In the rows, 128 means zero.
Here are made-up elements, facts about them, and rows of numbers that follow some of those facts. Name the element behind each unnamed row.

Named rows:
klagre: [115 117 125 143  97 130 116 152 125 113 129 111 142 206 155 177 122 139
 114 165 136 102 118  99 141 109 118 130 141 118]
grebek: [136 132 121  45 164 159 121 149 152 151 121 125 105  99 113 105 141 112
 136  69 110 187 155 128 110 139 168 139  64 149]
dudrum: [170 136 120  85 183 163 131 163 154 116  94 149 130 132 100 112 170 102
 147  82 127 125 137 148 124 100 139 169 111 171]
vuskubre: [172 154 141 119 182 133 135 126 136 115 148 132 198 127 125 125 103 148
 113  87 123 189 121 180 142 122  88 147  41 156]
gesar: [163 121 110 106 144  48 192 135 178  91 146 166 134  98 153 104 182 152
 109 118 120  84 129 154  94 104  89 151 140 190]
bivom: [133 131 125 107 159 152 129 150 116 169  67 144  95  95 113 105 125 116
 147 107 111 154 163 102  78 113 149 112 110 144]
stupu: [215 147 155 139 167 174 105 122 127  99 133 116 166 155 171 127 121 113
  93 134 115 131  86 164  75  95 104 169 100 180]
buskul: [141 124 128 102 141 129 129 130 145 146 104 117 144 124 188 105  98 131
 119 163  85 147 118  70  72 129 115 127  86 132]
mivas: [112 101 111 127  84 111 112 132  83 117 168 105  66 144 178 192  88 182
  87 142  96 143 120  90 102 130 118  84 111 113]
stode: [ 82 148 111 141 101  84 152 119 130 120 178 110 134 141 113 106 158 107
 120 148 169  88 149 145 136 146 151 162 168 127]
dutris: [136 127 140  82 118 141 121 125 183 119  97 167  99  88 108  68 188  69
 183 121 137 129 107 112 148 161 153 127 140  98]
nuveflin: [ 98 163 113 179  94  56 157 123 103 109 167 134 131 138 100 133 124 101
 172 134 146 111 136  93 161 144 118 138 126  70]
plugra: [158 123 145 143 121 101 127 110 176 115 135 150 178  98 123 117 132 130
 154 125 123 145  86 146 169 153  87 115 114 102]
bemo: [154 150 125  95 149 109 155 125 179  99 120 146 157 132 176  56 147  60
 154 165 100  93  94  54  93 131 110 178 112 124]
stotrir: [159  95 167 131 120 157 104 121 162 130  67 147 160 138 193 138 111 179
 106 190 107 141  78 115 128 113  80  80 137 126]
mison: [104 104 114 125  86 114 110 136  84 130 159  97  79 145 177 186  87 176
  92 153  98 140 124  84 107 126 126  84 109 105]
flaser: [ 94  74 124 125 147 194 105 131 100 127 141  89 154 197 170 193  60 181
  74 144  98 109 113 127 176  99 132 125 145 154]
skonos: [100 153 109 172 103  73 143 115  97 107 188 120 138 136  98 128 112  94
 163 124 138 109 133 112 169 155 127 144 125  78]
vikin: [150 140 138 167 113  86 139  82 159 112 138 160 149  67 126  80 121  90
 169 144 112 119  86 109 153 167  98 121 138  78]

There are 3 kinds of fact about the elements: Ω, λ, η.
bagrudek: Ω 291; λ miplur, braklode, tratevom; η b
bemo: Ω 255; λ dutris; η b
beskebro: Ω 291; λ flura; η d
bibror: Ω 255; η c
bivom: Ω 255; λ bemo; η a
bizokos: Ω 314; λ zigik; η b
braklode: Ω 291; λ nuveflin; η b
breti: Ω 314; λ flifle, sogru; η b
briklak: Ω 314; λ flifle; η b
brozom: Ω 255; η a
brubreko: Ω 255; λ futro, flifle, vedurok; η b
bufin: Ω 314; λ trupla, dadur; η b
buskul: Ω 255; λ dutris; η a
dabrun: Ω 255; λ tadrofles; η a
dadur: Ω 255; λ stupu, flifle; η d
dalido: Ω 291; λ vedurok; η b
didul: Ω 314; λ brubreko; η c
difem: Ω 291; λ brubreko; η c
drapor: Ω 314; λ flifle; η d
dretun: Ω 291; λ flifle; η a
dudrum: Ω 255; λ stupu, flifle, ribral, trotris; η c
dutris: Ω 291; λ flifle, zeste; η b
fadesil: Ω 255; λ ruba; η a
fiskagru: Ω 291; λ tadrofles, ruba; η b
flaser: Ω 314; λ tadrofles; η d
flasi: Ω 314; λ drapor; η c
flebru: Ω 255; λ flaser, loril; η a
flifle: Ω 255; η a
flipluk: Ω 314; λ treri; η b
flobe: Ω 291; η c
flupin: Ω 314; λ tadrofles, brubreko; η a
flura: Ω 291; λ stupu, tadrofles, dadur, flipluk; η c
fomuk: Ω 314; λ vedurok; η b
fusil: Ω 314; λ gesar; η b
futro: Ω 314; λ flifle; η a
gadra: Ω 255; λ bemo; η c
gelu: Ω 255; λ futro, flifle; η d
gepek: Ω 255; λ futro, moskun; η d
gesar: Ω 255; λ vedurok; η c
gidul: Ω 255; η b
goklidrom: Ω 314; λ futro, bizokos; η d
grebek: Ω 255; λ flifle; η a
gremo: Ω 291; λ dutris; η c
gritobis: Ω 314; λ fomuk; η c
grulufol: Ω 314; η c
grunik: Ω 314; λ dabrun; η c
kagol: Ω 255; λ stupu; η a
klagre: Ω 314; η c
kledi: Ω 255; λ dadur; η b
klenek: Ω 255; λ tadrofles, flifle; η b
klidor: Ω 314; η c
klunur: Ω 291; λ vedurok; η a
kovin: Ω 314; λ stupu, zigik, zeste; η a
lani: Ω 314; λ dalido; η a
lelun: Ω 314; λ vedurok; η c
loril: Ω 314; λ gidul, lelun; η a
lupegrun: Ω 314; λ flifle; η a
mekler: Ω 314; η d
mipla: Ω 255; η b
miplur: Ω 291; λ tage; η a
mison: Ω 314; λ zuse, vedurok; η a
mivas: Ω 314; λ vedurok; η a
moskun: Ω 314; η c
mutul: Ω 314; λ plemus; η c
naki: Ω 291; λ treri; η a
nanon: Ω 314; λ gesar; η d
nenun: Ω 314; λ ribral; η d
neriler: Ω 255; λ stuzu; η c
nidu: Ω 255; η d
noston: Ω 255; λ fusil; η a
nuveflin: Ω 314; λ gesar, loril; η b
paplin: Ω 314; λ flifle, beskebro; η d
plemus: Ω 255; λ zigik; η b
plitrer: Ω 255; η d
plope: Ω 314; λ flifle, drapor; η b
plozir: Ω 314; λ vusir; η a
plugra: Ω 291; λ vitrekir, flifle; η c
pluzok: Ω 314; η b
pustel: Ω 291; λ vusir, neriler, mekler; η a
radrosken: Ω 314; λ flifle, lupegrun, zeste; η a
rerol: Ω 291; λ lupegrun; η a
ribral: Ω 314; η d
rogivur: Ω 255; λ zipur; η c
ruba: Ω 314; λ flifle, zipur; η c
skatro: Ω 291; η a
skegram: Ω 314; λ bemo, lelun; η c
skele: Ω 291; λ vedurok; η b
skonos: Ω 314; λ radrosken, stisto; η b
skoskuflik: Ω 255; λ gesar; η c
sodru: Ω 314; η d
sogru: Ω 314; η b
stegrir: Ω 255; λ bizokos; η a
steko: Ω 255; λ kledi; η a
stisto: Ω 291; λ flifle; η c
stobrus: Ω 291; λ moskun, vedurok, sogru; η d
stode: Ω 314; λ zuse, gritobis; η b
stotrir: Ω 291; λ zeste; η d
stune: Ω 291; η b
stupu: Ω 255; λ futro; η c
stuzu: Ω 314; λ vuskubre, ribral; η b
tadrofles: Ω 255; η c
tage: Ω 314; λ futro, zipur, tedrabre; η d
tedrabre: Ω 291; λ vusir, lelun, moskun; η b
tegur: Ω 314; λ brubreko; η b
tetis: Ω 291; λ brubreko; η a
tezeklum: Ω 255; λ kagol, nidu; η b
tratevom: Ω 314; η b
treri: Ω 314; λ vitrekir, flifle; η a
troris: Ω 255; λ nuveflin; η c
trotris: Ω 255; λ flifle; η a
trozom: Ω 291; λ troris; η b
trupla: Ω 314; λ sogru; η b
tudo: Ω 314; λ tuzal; η a
tuzal: Ω 255; λ klidor; η a
vedurok: Ω 291; η b
vikin: Ω 291; λ lupegrun; η b
vitrekir: Ω 314; λ drapor; η a
vokes: Ω 314; η a
vusir: Ω 291; λ futro, flifle, drapor; η b
vuskubre: Ω 255; λ futro, flifle; η d
zale: Ω 314; λ grebek; η c
zeflomu: Ω 291; λ flifle; η b
zeste: Ω 314; η c
zigik: Ω 314; λ vitrekir, klagre; η d
zipur: Ω 291; λ plemus; η a
zuse: Ω 255; λ ribral; η b

Which element is each row?
No name comes twice in this set of rows, the named rows included.
[105 136 132  95 123 186  69 145  65 150 161  80  68 139  80 184 126 144
 109  71 163 209 167 190 121 143 192 111  68 118] -> futro
[199 143 124  89 189 168 124 118 115  70 173 142  73  78 102  93 153  72
 125  41 104 121 118 167 105 128 155 186 108 176] -> brubreko

The same elements again, as new rows of numbers:
Some rows with their names:
flaser: [132  97 130 148 123 127 178 146  62 103 138 114 136 103  83 170 124 139
  74 125  73 114 134 120 149 122 147 157 159 122  84 154 136 107 133 129
 135 158 174 104 174 142]
zale: [ 85  86 154 109 149 148  97 124 116 190 117  92 131 111  98 140 102 148
 115 109 110  85 133 121 128  96 180 149 124 126 114 124  93 100 180 109
 134 129 110  68 129 168]
zigik: [129 102 127 153 130 138 176 144  63 102 131 112 143 102  80 172 122 147
  82 121  81 108 135 122 156 115 151 160 160 127  83 155 133 101 120 129
 137 158 170 100 169 152]
braklode: [156 101  95 106 114 130 147 125 158 103 149 191 135 146 145 168 121  82
 104 136 184 229 120 136 146 120  94 105 129 119 164 185 122 110 154 151
 111 103  94 197 137  43]
brubreko: [158 185 104 128 113  99  64  97 164 142 136 157 132 147 156 106 140 141
 150 132 122 165 107 114 151 173 110  87 112 140 150 125 115 150  51 115
 115  82 148 188 128 136]
briklak: [102 100 111 111 155 108  96 100 143 158 133 103 178 106  90 143 103 125
 110 122 117 158 127 103 134 109 129 139 163 152 121 155 105 109 141 122
 100 142 169 127 167 152]
radrosken: [109 113 148 133 151 137 163 120 126 112 111  74 141 105 108 105 140 126
 104 118 107  68 140 151 100 109 138 165 174 137 126  90 161 122 149 140
 105 185 155  62 146 145]
lelun: [ 87  94 155 118 138 136 100 110 119 164 121  98 128 120 109 149 100 151
 102 118  92  89 131 127 117 104 190 134 137 107 132 101 111  89 175 111
 144 120 101  61 145 129]
miplur: [157 107 133 127 118 156 209 159 142  77 129 149 106 138 157 125 153  80
 122 132 188 134 135 176 116 110  91 141 125 119 151 138 164 133 167 170
 116 154  86 137 104  66]
bufin: [ 98 102 108 111 155 106  97 101 140 154 132 108 176 109  87 145 108 119
 108 122 115 159 130 103 136 110 129 135 161 148 121 151 107 109 142 117
 102 142 172 126 165 147]
zipur: [148 109 122 133 128 159 202 166 142  79 126 140 117 137 152 129 151  84
 137 128 195 128 136 173 124 100  93 148 122 127 144 141 159 133 159 166
 119 163  89 134  93  82]
beskebro: [157 107  93 157 110 158 209 193  78  66 147 174 128 133 124 199 127 110
 135 137 171 171 133 130 161 108 104 143 108 119  92 199 132 117 130 151
 162 137 109 170 105  91]
mison: [ 89 103 146 136 150  97 151 137 122 127 125  61 142 110 112  96 126  96
 135 134  98  79 144 138  75 107 119 164 159 124 106  93 152 141 176 134
 108 184 162  74 145 153]
fadesil: [164 181 159 129 118 128 132 129 145 137 120 122  82 134 169  43 172 135
 156 125 132  84 122 148 115 171  97 123 103 144 136  99 149 189  81 134
 108 129 148 143 102 173]
plope: [102  99 112 112 155 109  98  96 141 158 132 103 178 104  92 143 104 124
 110 120 116 158 127 103 135 109 131 139 163 152 122 154 105 109 139 124
 101 142 169 126 169 150]
stune: [138 111  73 122 126 129 134 136 157 102 141 172 162 141 137 180 112  91
 145 137 196 217 122 126 151 107  95 113 122 132 147 181 114 109 139 147
 125 116  97 192 118  63]
tudo: [101 103 158 121 151 123 162 129 120 132 119  71 133 104 104  90 134 110
 116 124 109  77 143 138  86 111 123 166 164 138 116 104 152 140 169 137
 102 185 164  73 146 161]
pluzok: [105 105 105 116 147 107  98  92 143 135 131 108 176 113  94 154 112 126
  93 124 103 156 127 112 140 117 140 130 173 140 135 136 118  94 132 121
 103 138 164 118 173 124]
bemo: [162 212 118 132 110 113  65  66 156 138 121 163 139 134 169  97 109 175
 165 150 127 178 107  97 119 166 125  82 136 143 162 119 121 161  36 131
 140  76 122 192 147 116]

Name these rows:
No name comes twice in this set of rows, the named rows included.
[123 103  78 121 129 103 123 147 156 119 157 161 162 142 142 173  94  69
 173 149 193 229 126 114 124 103  80 116 109 127 126 187 100 130 162 146
 126 115 101 201 117  74] -> skele
[160 216 175 140 113 131 125  93 135 132 103 125  97 120 184  32 121 168
 192 157 131 103 126 119  57 161 112 121 132 142 147  83 154 208  67 150
 146 123 116 145 124 146] -> bivom
[105  98 124 160 135 107 159 162  59 122 144  93 153 101  84 167 103 129
 121 132  75 116 137 104 130 107 137 165 147 123  57 157 121 121 139 125
 143 163 176 106 163 166] -> nenun
[116  97 121 104 136 100 111  84 140 138 139 125 153 117 101 141 116 113
  65 127  94 169 122 116 127 129 136 120 177 127 147 140 124  99 151 123
  93 128 160 129 194 106] -> nuveflin
[156 115 111 152 114 163 204 184  72  86 141 173 129 120 126 184 101 119
 159 147 178 182 137 114 138 101  99 149 109 131  87 209 123 140 133 164
 169 138  99 181 112 102] -> stotrir
[160 179 114 119 117 104  67  98 161 157 134 155 125 137 155  95 136 142
 154 132 134 169 105 107 148 173 101  91 105 150 144 141 107 162  57 116
 110  84 153 197 126 154] -> klenek
[136  99 119 110 130 117 120  73 147 116 134 133 153 119 105 155 134 127
  32 117  89 159 114 140 155 131 156 115 193 124 168 130 139  76 133 130
  87 124 150 116 201  86] -> tratevom
[ 88  92 151 115 143 143 102 118 119 165 117 101 130 122 102 149 109 151
  97 114  98  84 133 130 129 105 192 135 134 112 128 104 107  84 173 109
 140 122 105  59 134 139] -> grulufol
[106 110  92 129 144 106  98  91 147 115 130 108 185 122  96 169 122 132
  87 122  98 148 121 126 152 115 150 125 179 132 142 122 127  76 119 118
 107 138 158 108 172 110] -> sogru
[136 160 171 108 101 110  69 122 132 185 135 157  57 156 168  80 129 143
 146 136 106 118 120 115 107 179 140  84  61 100 144  99 102 163 127  97
 148  58  96 148 105 144] -> skoskuflik
[146 184  94 144 112  78  53 102 162 135 143 145 141 153 163 110 131 137
 168 143 112 168 105 111 143 171 107  81 111 130 139 111 115 150  51 114
 123  84 144 189 130 127] -> zuse
[156 181 151 129 121 128 132 138 144 130 118 126  85 138 156  48 177 132
 161 122 135  80 130 140 115 174  90 121  98 144 133  89 153 187  80 123
 114 131 154 139  88 178] -> steko
[117 114 137 117 129 178 129 140 126 151 121 162 120 133 148 159  80 135
 176 139 204 158 133 120 110  82 146 127  90 119 136 159  95 125 176 146
 177 103  28 141  82  89] -> gremo
[179 187 126 162  94 128 141 150  84 101 136 162  95 137 139 124 152 168
 138 132  95 122 120 116 163 179 117 112  96 124  99 136 135 159  41 118
 155 103 155 170 121 158] -> dadur

The same elements again, as new rows of numbers:
Some elements and their rows:
bibror: [107 147 118 122 146 199 151  81 120 110 148 154 154 105 152  88 125 134
 141 119 195 132 186 129 157 123]
trotris: [159 148 147 134 125 166 161 104 165 101 156 211 172 123 150 104 115 172
 143  85 184 136 165 116 111 118]
flupin: [117 131 121 163  89  68 109 145 132 119  92 154 126 166 155 133 126 124
 145 100 113 123 169 161  57 152]
dadur: [150 139 127  98 158 177 131  79 150 129 163 183 203 110 163 114 145 141
 124  74 186 147 153 157 133 118]
sogru: [129 125 119 123 101 104 118 142  95 173 115 132 105 157 143 114  83 156
 130 113 113 133 140 199 107 186]
stune: [156 128 159 109 132 168  90  69  99 181 167  87 101 143  95  83  84 104
 191  70 143 133 100 120  95 159]
vikin: [161 130 159 107 150 161  85  77  95 187 164 104 110 152  89  80  96 108
 181  70 130 136 103 107  86 144]
zipur: [152 144 174 133 127 130  94  84 123 151 144 112 115 150 109 111 141  96
 204  64 136 127 109  53  77 163]
pustel: [153 141 174 135 122 135  94  81 126 142 146 107 113 148 110 111 135  98
 206  67 140 127 108  60  77 160]
lelun: [ 96 120 114 128 123 116 104 158  89 133 103 115  98 128 153 125 145 161
 102 140  94 128 135 130 105 123]
dutris: [181 140 161 114 152 164  84  81 108 184 164 119 116 153  70  81  90 129
 169  71 131 146  86 110  86 137]
ruba: [115 155 101 159 120 105  93 151 115 139  91 146 120 142 103 126 136 152
  98 140 112 151 131 155 115 141]
plemus: [135 128 133  83 161 174 160 100 105 172 171 192 166 135 161  67 103 142
 145  84 169 135 195 138 136 142]
nenun: [130 132 114 118 124  91  98 127 112 157  96 128 147 145 160 155 155 134
 117 104 114 138 123 186 106 177]
plope: [147 132 121 130 115  97 106 161 108 177 118 164 121 158 117 110  88 172
 104 109 102 148 125 190 101 161]
bivom: [137 140 144 120 138 158 171  93 134 111 144 195 169 135 179 102 133 143
 164  88 179 121 195 103 112 139]
nuveflin: [140 125 119 114 141  97 121 149  77 189 100 155 118 179 143 111 105 159
 118 115  95 133 149 170  93 170]
zeflomu: [178 138 160 118 140 165  76  85 121 181 173 118 118 145  66  81  84 129
 162  65 134 150  79 114  87 130]
trozom: [157 128 157 105 150 158  86  78  92 191 164 101 111 153  93  77  98 103
 184  67 128 136 106 105  88 148]

Name these rows:
No name comes twice in this set of rows, the named rows included.
[100 144 103 145 125 105 102 148  93 142  90 127 113 145 128 125 144 139
 111 141 107 136 148 147 114 151] -> gritobis
[138 129 115 114 139  94 101 126 102 159  89 132 146 155 166 157 157 142
 113 109 109 134 123 176  96 166] -> nanon
[161 135 162 111 134 153  71  98 119 195 185 117 116 135  70  75  96 114
 169  57 128 153  86 103 100 145] -> vusir
[131 138 146 118 132 156 169  98 139 113 151 195 166 128 178 100 133 142
 166  82 182 122 193 102 115 140] -> stegrir
[150 115 181 120 121 148  97  88 118 130 158  92  99 135 135 111 133 121
 198  67 127 115  97  47  60 127] -> klunur
[125 106 133  94 132 177 132 119 137 144 206 187 164 104 160  57  84 150
 125  62 164 141 183 151 112  86] -> brubreko
[102 147 100 152 124 104  98 144  98 138  86 130 115 148 123 123 142 131
 111 141 112 138 152 156 110 148] -> grunik
[116 153 116 125 152 191 140  95 133 116 153 178 166 106 134  86 133 142
 124 113 185 145 178 121 151 104] -> dudrum
[125 128 119 116 122  87 112 157  87 194 114 154 118 165 137 108 108 147
 122 106  97 139 150 174 105 185] -> bizokos
[155 146 150 137 109 174 166  95 167  94 156 199 162 114 156 108 105 171
 154  90 196 133 160 125 122 133] -> flifle
[154 149 134 165  90  80 117 160 143 125  95 177 127 158 125 146 123 179
 121 112 113 139 121 148  80 162] -> lupegrun

